Each row was made from one walk, in order. Every step used is in the known rows, and no mark comes twice. Write each row's walk.
Each row is shifted at random along 8 fixed directions that mean nothing.
Known rows
sarugu/zote/zoga/puriv/sozet/toso/buvuf/muta/rodeb: [  23   62  354    7   36 -421 -273  128   30  -95   56  453  -70   29
  -37  -51 -109   21   43  185  -21  -46  -38   -6  160    6    0    9
    8 -105  -84  -39 -183  -24  -61  -76  -14  116 -141 -180 -113  -39
   80 -149 -203 -193  -74 -166  131  124   92  504   64  236   34 -107
    0 -146 -159    9  138]
sarugu/zazu/zoga/puriv/sozet/buvuf/muta: [ -88 -124  182  -43  101 -312 -171   37   64    1   51   25  203   17
  -84 -244   77 -133   43  -70  -57  102  -21  -57  120   52 -101  -93
   27   89    2   50  127 -145   52   29   17 -122 -138  -49  -12   21
  225  102  -31 -115  -28   -8   41   37   51  496   34  -63  -27  151
  -44 -191  152  -75  128]
zoga/zazu/muta/rodeb/puriv: [  98   90 -106   30  -40  -85  -37 -136  -45   29  136   80  -51  171
  -35  100  -17  100   82  -20  -10  -91  225  353 -108   97   68  -18
  -79  143  151  -79  116  200 -161  -24  150  -30  -43  -20   18  -25
    0   17 -181  -39  -58  115   36 -183  135   43  -44 -104   43  130
   36 -232   67  -15  -33]
sarugu/zazu/zoga/zote: [ -17   -3   28  -85  -49 -171 -141   40    7  -18   35  245  -27   96
   59  -86  -30   63  208  -38  -43  182   32  -61   67   44   35  -30
   32   81   59   53   23    4  -95  -41   62   85  -24   -5   59   35
  221  -42 -191   61  -13   74   -9   44   20  232 -111  -18   11   40
  -22 -137  111 -117  -24]
muta/buvuf/sarugu/zote/zoga/puriv: [ 296  125  152  -95 -288 -230 -179  163   98   84  -29  429 -430  -39
   28 -264  100  122  224  -93  114  -75   29 -371  218   77  -52  -35
 -303  139   34   70  -94  247  -71 -150  -52  -48  191  -36  103  107
  226  -81 -181 -136 -218  114    5   22  110  201   98  179  171  -80
  -69 -114  -44  -90 -193]
zoga/zote/sarugu/zazu: [ -41   98   14 -163   78 -192  -61   73  -22   69   21  328  -62   87
 -121  -70  -37 -127  197  124  -64  127   61   83  -79   -1   20 -120
  -81  206   18 -215  113   65   24  108  108   -9 -105 -149  -68   33
   77   60 -114 -104  -74  129  -47   -6  -40  224  143  -98   24   45
   41 -167  -70 -105  -18]
rodeb/puriv/zoga/zote/sarugu: [-286   52  270 -154  -58 -323 -283   61   -4 -249   49  374   52  214
  115  252  248   64 -106  213  -69 -162 -148   41  -93 -157 -207   27
 -114 -130   68  -24  -94   15  -54  125  -78   36 -127   48 -184  -51
 -238   47  228  -21  -23  -39  420   91  -21  288  310  328    8   21
  163   -2 -197   21   -2]
sarugu/zoga/zazu/muta/rodeb: [  38   43   -2   44  -98 -214 -229  -48  -61  -91   93  329 -100  126
   99  120  -89  125  103  -13   38  -47   48  196  -56   72   40   56
  119   26   98    2  -26   68 -132 -101  134   94  -42   -5   23  -29
    1 -111 -321  215   58   48   39  -20   45   88    1  131    1  -13
  -43 -116    0  -79  -16]
puriv/sozet/buvuf/sarugu: [ -55 -181   34  -78   17  -10   -9  138   -5   41  -38   71   45   72
   66 -133  -36   89   72   -1   81  194   24  -79  -45  -25   33 -185
  -31  -30 -169   95  -87  -47  -20   71 -125   27 -132 -104  -46   89
  307   15  -24 -191  -99  -75  -56   52   30  288   90   18   96  -54
    3  -61  -76   -5   38]
zote/zoga/puriv/sozet/buvuf/muta: [   9  -61  343   -8  203 -396  -81   23  129  -54  101   -4  119  -81
 -115 -245   -1 -143  -61  -93  -71  -98 -131 -123  148   54 -164   18
   38  -98    4   54  -52 -147  109   10  -17 -173  -80  -87 -112  -38
  129   86  233 -194    2 -156   28  138   40  519  109   50 -103  116
  -66 -136   74  -11  197]
muta/zoga/puriv/sozet/buvuf/sarugu: [ -44 -146  231 -197  -37 -140 -156   64  185  -50  -65  174   42  108
   17   12  112  -89  -13   14  105  127 -121  -90  148  -45 -122 -131
   41 -129  -75  -20  -58   25    3  -22    8   96   33   38  170  -67
   -8   44 -131 -159  101  113  116   35   88  321  103   49  -26  -17
  -59  -87  159 -116   65]
sozet/buvuf/muta/rodeb/puriv/zoga/zote: [  58   61   11 -128  -75 -272   11  -30   81   60  -43   67   20  166
 -109 -148  194  -66   -8  -32   -9  -63  -38  -16  286   89 -108  -30
 -260  250   51    2  168  186   12    9    2 -144   67  -53  183  -47
   75   66    3 -286  -66  153  180 -132   70  300   85  -28  225  141
   41  -81    5  -91   37]
rodeb/puriv/zoga/zazu/muta/toso/buvuf/sarugu: [ 180   30  168  -55   38 -292   13   17  196    5  121  446 -209  172
  -33  -22 -259  184  236  -10  -92  -19  167  116  185   98  241 -116
   42   -3   -5   25  -34   88 -193 -173  189  169  -99 -119   12  -14
  315 -124 -200 -123 -109  -81  -66  -25  165  213   11   39  129  -95
  -35 -368  150 -111   63]
rodeb/puriv/sozet/toso/sarugu/zoga: [-104  -63   98   -1 -138 -138 -303  181   95  -31  -33  552 -155  -38
  -20   62  242   56   38  217   13  -45  201  230  -83  -88   44 -237
 -405  -69 -278 -145  -17  -49 -106  -35 -122   90 -130   -9 -196   36
  -30  -26  -50 -175 -226  -59   95 -102  100  192  130  145  -21   37
  146  -59 -105    3   12]
sarugu/zoga/puriv/sozet: [ -65    1  191  -85   15 -190 -291  168  111  -15  -15  201   44   14
   14  -16   69  -41   54  139  -40  215  -52 -165   65  -88  -18   14
   97  -30  -84  -36  -23  -83   44   -7   35   74  -53    1  -50   48
  103  -61  -93   33   21   21  114  114   -5  213   40   78   48 -130
   -9 -129   80 -133   10]
zazu/muta/rodeb/puriv/zoga/zote: [ -40   93   91 -129  -27 -273 -159    7   38   54  -89   90  105   93
   23 -166   68  -61  -57  -59    5   23 -152  -27  238   55 -175   81
   97   98  131   29   57   46   57  -56   66  -24   52    7  172  -58
   51  -20  -82  -57   73   87  131   13    5  300   39   23   69  -49
  -54  -78   97 -205  106]
toso/sarugu/zote/zoga/puriv: [   8  130  377 -114   39 -336 -287   74  105 -149  106  453 -190  125
   65   96  -70  137   78  131 -111  -31 -107 -175   85  -90  -29   59
   55 -130   72   47 -142   66  -71  -29   52  128  -53  -23  -84  -14
   39  -63  -45  -73  -63  -22   90  158  104  285  126  209    4  -68
   29 -118   14  -58  -42]
buvuf/sozet/toso/sarugu/zazu/muta: [ -41 -136  141   53   36 -213 -117  -66 -219 -117  122  157  -47  219
  129   28 -177  305   23   37 -130   31   -5  271 -196  -16   34 -108
   56  -47   25  184  -69  -68 -120   28  -99  -25 -214 -155 -132   26
  182  -22  -46 -180 -162 -108  -51  123  129  298  117  140   31   33
   74 -111 -265  174  -14]
buvuf/muta/zoga/zote: [ -33   91  300   31    3 -235 -162    1   57 -171    8  204  -11 -114
   63  -31  -72  -70 -101  -46   33 -198 -256  -64  196   54 -152   72
  105 -111   20   65 -216  -92   57 -134   32   54   78  -96  -39 -107
 -149  -62    2   66  125 -111  199  213  -95  204   29  261 -181 -114
  -69   21   -2   -5  202]
zote/sarugu/zoga/puriv/sozet: [ 132   83  309 -160   49 -419 -206   13   63  -42  107  263 -124  -27
  -59  -60   43  -62  117    9  -71   30 -105    6   61    2 -112   23
   21 -132  110 -107  -38  -21   20  -44  133  -50   14   -8   -2  -50
  -20  -22   -1  -78   58   -4  -22  126   98  349   86  107  -48   81
  -76 -221   92 -134  -18]
zoga/zote/sarugu/zazu/muta/buvuf/rodeb/puriv/sozet/toso: [ -96 -104   93 -111  -81 -338 -256   71 -103   19  -73  333   64  190
  147 -233   31  172   92   10   13  216  -61   59   -9   39 -112 -148
   51   52 -118  114  -65    0  -48   49 -110   -1 -171 -159   36   38
  297  -13 -216 -234 -149   11   77  145   76  569  267  154  132 -122
    4 -143 -186  -67   -7]
rodeb/puriv/zoga/zote/sarugu/zazu: [   2   98  193 -215   -5 -361 -218   84   66  -64   78  438 -135  135
   89  -43  -19  177  245   64 -125  135  -63  -81   73  -32   27   -3
    5   15   17   69  -70   27  -84  -12   77   91  -58  -75  -61   25
  226 -107   28  -79  -50  -11   96  186   20  302  110  151  106 -102
   31 -244   -3 -147  -10]
puriv/zoga/zote/sarugu/zazu/muta: [-107    0  246 -116  186 -442  -65  -66  -31  -84  183  286   18  217
   73   35 -168   96  161  -55 -174  135   -7   12  -70   -5   -7   -5
  231 -148  156   99   12  -74 -156   37  139  124 -245  -61  -51  -26
  278   -7  -20  -70    8  -46  -50  100   77  450  149   57  -23  143
   -2 -293   60  -93  127]
sozet/puriv/zoga/zazu/muta/toso/buvuf: [ -62  -73  192   59   47 -364 -240   -9  235 -134    6  210   80   19
  -84 -110  -65 -111 -160   28  -55 -285 -193  135  179   47 -100   85
  164  -58  -18  -29    6  -51  126  -97   71  -92  -82  -90  -95  -93
 -116  -17   88  118   77 -186   76  102   46  283  135  146  -72 -113
  -72   25   36  -26  128]
zazu/muta/rodeb/puriv/sozet: [ -48    8   84  153  -50  -70 -296  133 -166  -28   26  125   30  -17
  202 -114 -114  255  -74   68   72  -16   29  114 -145  -11    3   49
   94   18  -15  133 -201  -73  -30   14  -92  -16 -140 -173 -291  114
  168 -164  -25   70 -115 -243  155  164  -70  145   30  226   91 -266
   35  -96 -223   45   49]
rodeb/puriv/zoga/zote/sarugu/zazu/muta/toso/buvuf: [ -22   40  161 -114 -114 -487 -201   20   99  -13   49  590 -198  141
 -109   31  112  -36  101  101  -50 -140  123  255   68   40    2 -164
 -198   59   46 -161   72  111 -188 -111  137  128  -72  -43   21  -74
  -44  -19 -202  -91 -120   36   43 -134  143  316  229  119   23   68
   32 -219  -12 -114   29]
zazu/zoga/puriv/sozet: [ 171   -5  166  -21 -124 -174 -223  141   64   16    6  109 -165 -200
   -8 -249   62  -41  164  -72  128   37   -4  -57  185   69  -73    2
  -18  -25   75  -27 -110  -80   27 -194   33   33  107   29   45   15
   54 -143 -229   97   54  -71  -99   86   48  286 -228   87  -99  -55
 -174 -154  164 -112   23]
sozet/puriv/zoga/zote: [ -97  -13   63 -200  -42 -142 -106   49  237    9 -120   19   69  123
  -82  -62  261 -178  -39   41  -17  105 -170 -128  208  -56 -177   39
  -40   55   -8  -57  181   77  105   24  -13  -32   59   79  216  -52
  -46   56   34 -157   71  172   79  -34   72  279   47  -33   96   53
   -4   23  125 -147   21]
zote/sarugu/zazu/muta/zoga: [ -11   81  145 -201  137 -268    2 -123    5   99  -36  172   42  104
 -114 -158  -13 -263  -22 -124  -75   92 -128  225   75   72 -196  -81
  147  151  179 -162  285  -13  117   79  147 -181   41    7  202  -79
   -9  143   16 -153   83  216  -85  -25  -25  176  250 -140    9  163
  -80 -178   74 -195   62]
puriv/zoga/zote/sarugu/zazu: [  95  122  134 -109  -46 -364 -189  144  -40  -52   71  469 -280  -14
   15 -166  -80   61  246   76  -39  -17  -67  -28   71   24   -3    4
  -89  135   57  -53  -87   -8   32  -23   46  -18  -35 -184 -176   62
  117 -148   -6   70  -55  -83  -11  199  -88  253  109  224   62 -115
  -27 -153 -234  -53  -31]
rodeb/puriv/sozet/buvuf: [  44  -46    7  -19  -49  -56 -107  122  176   20   -2   76  -74  -54
 -147   34  108  -85   80  131  104  -16  155  270   45  -42   89 -180
 -183  -71 -103 -152  -66   14  -83 -109   33  143  -38  -10  -14  -64
 -107  -41 -179  -59   33  -85    9  -90   69  119  -85  -45  -83  -32
   16 -116   80  -12   50]
zoga/zote/sarugu/zazu/muta/toso/buvuf: [-192  -28   69  -99 -122 -335 -297  129  -66   10 -139  459  -20  147
    8 -135   25  -74  -65  156   40   -5 -167  124  -40   -2 -143 -108
   55  258  -40 -107   17   45   74   46  -41   -8  -62 -165  -35   37
  -35   11 -207   40 -116   50   46   60  -60  306  378  194  117 -240
   -9   53 -281  -83  -22]
buvuf/sarugu/zote/zoga/zazu: [-126   26  212 -174   24 -237  -98  -51  -70 -154  156  362   11  272
  172  196    2  202  102  -10 -130   40   -8  -49 -134   -9  -54  -29
  -41 -125   19  122  -66   56 -191   93  -46   38 -132   49  -60   24
  183   83  127 -145 -114   65  141   74  132  274  203  154   11  164
   84 -136  -91   18  -35]
buvuf/sozet/toso/sarugu/zazu/zoga/puriv: [ -23  -91  187 -272  -24 -325 -178 -101   11  -19  -75  145   75  123
 -159 -116  233 -244   17   -2  -81   40 -179  198  209   47 -254 -145
  -87   93  143 -164  224  -15  114  -41   62 -138   75  118  337 -162
 -209  183 -190 -260   89  292  -17  -56  182  458   45 -116 -142  278
  -68  -62  153 -131  -16]
zote/zoga/puriv/sozet/toso/sarugu/zazu/muta/buvuf/rodeb: [ -34 -113  233    5    0 -396 -331  101  -25  -74  -16  504  -83  103
   33 -228  -30   44    8   84  -19    4  -66  -13  100   27 -114 -100
   64   86  -44  -11  -17  -82   78   38  -41  -64 -187 -156  -78   19
  120  -20 -197 -119 -119  -20   32  136   32  530  331  226   44  -90
  -33 -111 -236  -17   -1]
muta/rodeb/puriv/zoga/zazu/sarugu: [ -71  117   -2 -312   45  -98 -165  141   78  137 -205  272  123  136
 -107 -150   98 -258  113  138   27  214  -79  175  201   25  -98  -89
   51  395   72 -298  279   37  224   54  135  -49   23  -25  177  -17
  -22   43 -265  -57   97  292   97  -41 -138  141  126 -160  147 -147
  -37 -144   41 -333   10]
sozet/rodeb/puriv/zoga/zazu/muta/buvuf/sarugu/zote: [ 152  105  250   30  -56 -396 -267 -142   48 -213  192  251 -114  116
  166  -15 -121  300   59 -138  -26 -346 -102   96  164   71  -67   95
    2 -212  155  230 -201   90 -173 -147   69  -55 -106 -109 -106  -66
   95  -90   83   39  -16 -212  229  168  138  352   92  317  -54   -8
  -19 -139  -53   58  -11]
muta/buvuf/puriv/sozet: [  20 -132  183   41  -52  -20 -132   31  124  -36  -37   72    9 -104
   42  -49   32  -30   55    5  104   66    9 -154  113    3   -9  -58
   55 -208  -69   59 -150  -44  -40 -138   77  138   -2   -1   82  -50
   12  -33 -166  -89   61  -14   70   77   37  240   53   56  -86  -76
  -81 -108  120  -47   68]
zazu/muta/buvuf/puriv/sozet/rodeb: [-134 -238  115   78  -32   84 -152  -28   78   -8  -70  -29  149   85
  133  -27   81   46    3  -36  177  186  103  -42  -18  -39  -52  -79
  136 -169 -107  126   -1  -33 -132  -10  -22  142 -160   11  139   -4
  197   -4 -250 -165  -35   60   56  -76   88  387  115    9   30   17
  -42  -99   99  -74   90]
toso/zote/zoga/puriv: [-221  -55  262 -128  -45 -253 -369  190  176  -69  -81  371  -49  -35
  112  -62  109   -4   32   41   72   81  -96 -442   99  -48 -106   16
  111 -135 -193   92 -157  -58   -1  -97  -24  209    2   83   27    4
  136  -51 -106  -31  -29    8   69  114    2  379   76  161 -109 -148
  -46   -2  178 -174  148]
rodeb/puriv/sozet/toso/zote: [ -16   15  170 -112   32 -274 -147  -14   77  -89   16   36  -12  124
  -18   71   25   66 -101  168 -120   11 -137  276   65  -51  -66   -7
   -6 -159  -68  -36  -80   -2  -15  -38  -44  -20  -50  -67  -27  -86
 -115  -35  147 -272   -9 -132  142  141  104  268   17  125   23  -73
   91  -75 -129  125   42]
rodeb/puriv/zoga/zote/sarugu/zazu/muta/toso/buvuf/sozet: [   3   43  236 -100 -233 -506 -373  190  -82  -39  -38  581 -255   43
   -8 -182   91   39  100  147   46 -141  -54  193  102   46  -84 -163
 -220  187   17  -62 -127   26  -32 -146  -20   17   17 -159  -69   -2
   -6 -125 -206  -21 -147  -75  104  101    5  390  224  319   64 -192
  -20 -140 -295  -62  -14]
sozet/rodeb/puriv/zoga/zote/sarugu/zazu/muta: [ -34  139  106 -154 -115 -310 -348  101   61  -72  -12  456 -206  137
  -13    1  135   -6  153  154   81  -59  -29  342   54  -59 -103  -37
  -87  169   83 -180   61   56  -56  -17   48   69  -89  -84   -3  -37
 -112 -133 -233   33  -15   47  112  -12  -21  339  148  226   68  -85
   16 -150 -188 -131  -17]

Write each row's walk
[ -13    7  264 -107   79 -412 -222  -18  151  -95   77  374   -2   47
  -42   18   42   41    8   90 -178  -31  -59  168   84  -22  -39  -88
 -143 -253  -94  -48  -91  -31  -68  -64   38   25 -101  -66 -103  -93
    0   40  120 -262  -50  -96   89   90  180  448   61   75 -132  116
   81 -122   83  -36   82]  rodeb/puriv/sozet/toso/sarugu/zoga/zote
[ -52  -65  261  -12   50 -226 -184    6   60  -80   81  420  -94   72
  -66   64   40  -31   14  166  -97   16   87  183   -4  -24    2 -178
 -141   37 -118 -132   93  -64  -44   28   23   32 -155 -137 -130  -11
   -6   17  -86 -283 -137   54   92   -7  102  306  184   93  -17   92
   78 -228  -79   66  120]  buvuf/muta/zoga/puriv/sozet/toso/sarugu/zazu
[  -3   66  140  -85  121 -399 -128 -178 -182  -13  231  211   45  212
    5   50  -62   99   72   -4 -140   28  128  362 -229   67  -36  -63
   -7  -45  227  -62   46   87 -206   88  189  -42 -205 -130  -95  -50
   95   74  -29 -241  -65   20   36  -14  173  439  131  -39  -43  265
   69 -363  -16  -28   46]  zoga/zote/sarugu/zazu/muta/rodeb/puriv/sozet
[ -64 -120  261   24   35 -269 -273  -37   15 -201  -40  277  112  -58
   97  -89  -42   77 -163   50   -7 -211 -234   40  188   23 -121  -64
   76 -306 -121   81 -279 -141   79  -72  -13   14 -119 -104  -78 -161
 -165    5   16 -114   78 -233  194  245   48  395  193  261 -217 -122
  -21   91  -66   39  111]  muta/buvuf/rodeb/puriv/sozet/toso/sarugu
[  63  -27   94   25   18 -163 -158    9  180   -4   -1  232    2  -15
   36 -156 -121   75  103  -36   13  -68   67  224  148   91   47   59
   78   31 -107   -3    2  -54  -39 -127   40   35  -91 -105  -61   -9
  201 -157  -85   71  -29  -96   25   23   30  156  -51   60  -16 -126
  -65 -141  113 -126  127]  sozet/rodeb/puriv/zoga/zazu/muta/toso
[ -38  -32   81  -10  -75 -408 -350  -75  -89  -58    1   80   56  -54
   64 -187   35   39 -150  -51   44 -209 -178  344   25  146 -240   25
    9  -76  -52   21 -146  -37   59 -145  -32 -158  -12 -105  -69  -84
 -106  -19   50  -87    9 -170   70  152   96  468   30  181 -194  -61
  -64   -6 -120   71  169]  zoga/zazu/muta/rodeb/puriv/sozet/toso/zote
[-104 -142  242  -73 -111 -242 -271   15   94 -160  -39  309   52   83
   94   48   93  100   28  102   60  -62  -24  -24  216    2   11  -74
 -100 -233 -173   83 -227   -2 -172 -162    0  251  -33  -16   70 -138
   44 -110 -151  -86   17  -85  222   35  122  389  -27  182 -109  -47
    4    8   87  -93  122]  muta/toso/buvuf/sozet/rodeb/puriv/zoga/zote
[-109   18   96 -129    9 -358 -140   35  -78    2  -57  542  -14  217
  -54  -45 -116  -85   87  136   -2   66  -17  160   61   74   -3 -163
  112  177  -18 -166   49   58  -35   24  133  138 -157 -177  113  -68
   28    2 -464  -60  -56  110  -27  -24   28  363  275   82   62  -64
  -30 -101 -137 -155   15]  zoga/zote/sarugu/zazu/muta/toso/buvuf/rodeb
[-101   32  291  -85  -61 -190 -346  128  -33 -132   68  409  -65   53
   83   65  174   52   34  156   73  -89   55   14  -95  -85 -145  -34
 -249  -96  -67  -89 -105    0 -110   93 -132    9 -177  -62 -208   53
    9  -23   16 -129 -168  -32  223   27   77  408  167  280  -43   96
   85  -72 -243   30  -19]  buvuf/sarugu/zote/zoga/puriv/sozet/rodeb
[ -35   55  174 -176    7 -361 -232   87  176  -30    9  353 -147  146
  -66  -53   32  -73  161   61  -18   91  -87  126   45  -51  -81  -12
  115   49  104  -96  119   33  -13  -30  107   91 -100  -56   96  -43
   26  -71 -224  -75   46   61  -72   38   75  425  112   79   58  -17
  -41 -206   37 -174   42]  sozet/puriv/zoga/zote/sarugu/zazu/muta
[-238  -16  327 -128   10 -482 -397  122   55  -74  -77  495  142   -7
  139 -190  -17    8  -52   29  -78  -53 -235    6   45    2 -195   46
  184  -30  -62   70 -113 -172   56  -45  -27   34 -128 -108 -149   -5
   90  -50   49   65  -28 -116  200  252  -69  384  297  273  -87 -223
  -20  -54  -33 -177  173]  rodeb/puriv/zoga/zote/sarugu/zazu/muta/toso
[-207    5  399 -250  171 -317 -265  188  139  -96  -45  303  227  167
  100  -60  -64   44  -41  121 -101  170 -257  -89  105 -130 -109  -54
  165 -198 -119  115 -189 -118   34   95 -111   42 -175  -65  -92   -7
  210   33  191 -230    3 -148  257  290  -15  458  238  156   43 -181
   67  -89  -54 -110   98]  rodeb/puriv/sozet/buvuf/sarugu/zote/zoga
[  77   67  319 -159  -70 -401 -293  144    3  -24  -24  255  -95  -11
  -26 -144  151  -48   20   81  -20  -23 -158  236   31  -13 -279    9
 -143  -32   77 -127  -46  -29   51  -47 -179 -138    4  -67  -66   20
  -86  -28  -11 -149  -95  -32   48  158   93  401  108  221   -9  -10
  -15  -65 -264   20  -80]  zazu/sarugu/zote/zoga/puriv/sozet/toso
[-139   10  275 -230   37 -420 -274  165   88   64 -196  341   85    1
 -207 -304  101 -422  -27  144   -8    4 -224  246  129   16 -276  -80
   19  239   38 -301  186  -96  266    2   26 -134  -48 -145   92  -82
 -146   58 -172 -147   56  118   38   72  -59  466  245   16  -60  -45
  -65  -72  -91 -207  123]  buvuf/sozet/puriv/zoga/zote/sarugu/zazu/muta/toso
[-178   80  329  -93   56 -375 -162   85   30  -47  -85  488   71  125
  -68  -27  -45 -188 -204  114  -56 -202 -156  120   95   -8 -178  -70
   31    7   34 -134   11  -27   41   34  -37  -36 -117  -72  -32  -58
 -117   97   -9 -103  -84  -36  166   11  -12  272  382  188    2  -33
   37   34 -214  -52   70]  zazu/muta/toso/buvuf/sarugu/zote/zoga
[ -82  -38  192 -152   80 -346 -182   14  -73   38   39  307   38  168
  -13 -175  -30  -30  183  -17  -24  170   54   28  -56   46  -58  -79
   33   52   91  -13  119   23  -49   53  103    1 -177 -118   75  -21
  292   15 -221 -273  -37  106  -54   -4  107  581   83  -83   21  198
  -16 -271   64 -198  110]  buvuf/sozet/puriv/zoga/zote/sarugu/zazu/muta/rodeb
[-279 -121  248 -242  -23 -352 -238  104   70   14 -139  345   21  168
  -84  -75  202 -250   -8  134   48   69  -35  186  -28    6 -214 -181
  -42   90  -97 -193  194  -19   79    9  -22    9 -111    8  147  -71
  -13   96 -195 -290  -58  161    1  -82   81  516  261   10  -20   92
  -12 -116    2 -139  156]  buvuf/sozet/puriv/zoga/zazu/muta/toso/zote/sarugu
[ -62   -9  279 -178  -51 -508 -295   86  -28 -130  103  348 -189  290
  -18  -13  106   48  110  160  -33   81  -70  115    8  -37 -116 -127
  -56  161  107  -36   80   51  -50   78   -1  -55 -139 -107  -14   21
   65   -1 -148 -227 -129   23  104   75   70  591  210  222  211   58
   53 -259 -202   39  -52]  toso/zote/sarugu/zazu/zoga/puriv/sozet/buvuf/muta
[-165   64  120 -306   -8 -183 -298    8   92  -10 -103  181  180  156
   51   -7  238  -73   87   31   12  131 -119  179  149  -23 -195  -59
  -31   47  -16  -66  154    5    6   -2    4   22  -53   72  157  -53
   30   53 -100  -74   40  174  151   -3   54  317  109    0  -11   25
   -6  -53   77 -231   17]  sozet/rodeb/puriv/zoga/zazu/sarugu/zote
[ -27   42  264  -16   98 -452 -226  -35   45 -129   18  376  131   57
   44 -219 -173   40 -108  -63 -107 -225 -233   56  248  159 -123   73
  215   15  -24   78 -133  -70  115  -52   54 -146  -36 -109  -65  -88
   62    2  109   50    2 -154  145  226  -15  337  214  212  -48 -156
  -86  -32  -48 -111   87]  zote/zoga/zazu/muta/toso/buvuf/rodeb/puriv
[ 238   69  287 -118 -197 -421 -175   13   21 -105  102  340 -529  274
   30  132   10  193   84  142   43   16  -36  401   -8  -31 -102  -25
  -50  -47  153 -107  -55  207 -163  -96  -42   43   61  -86   88  -36
 -109 -202 -222 -249  -96   12  -17   54  195  337   69  326  235  -50
    2 -278 -275  140 -124]  zazu/muta/zoga/puriv/sozet/toso/zote/sarugu
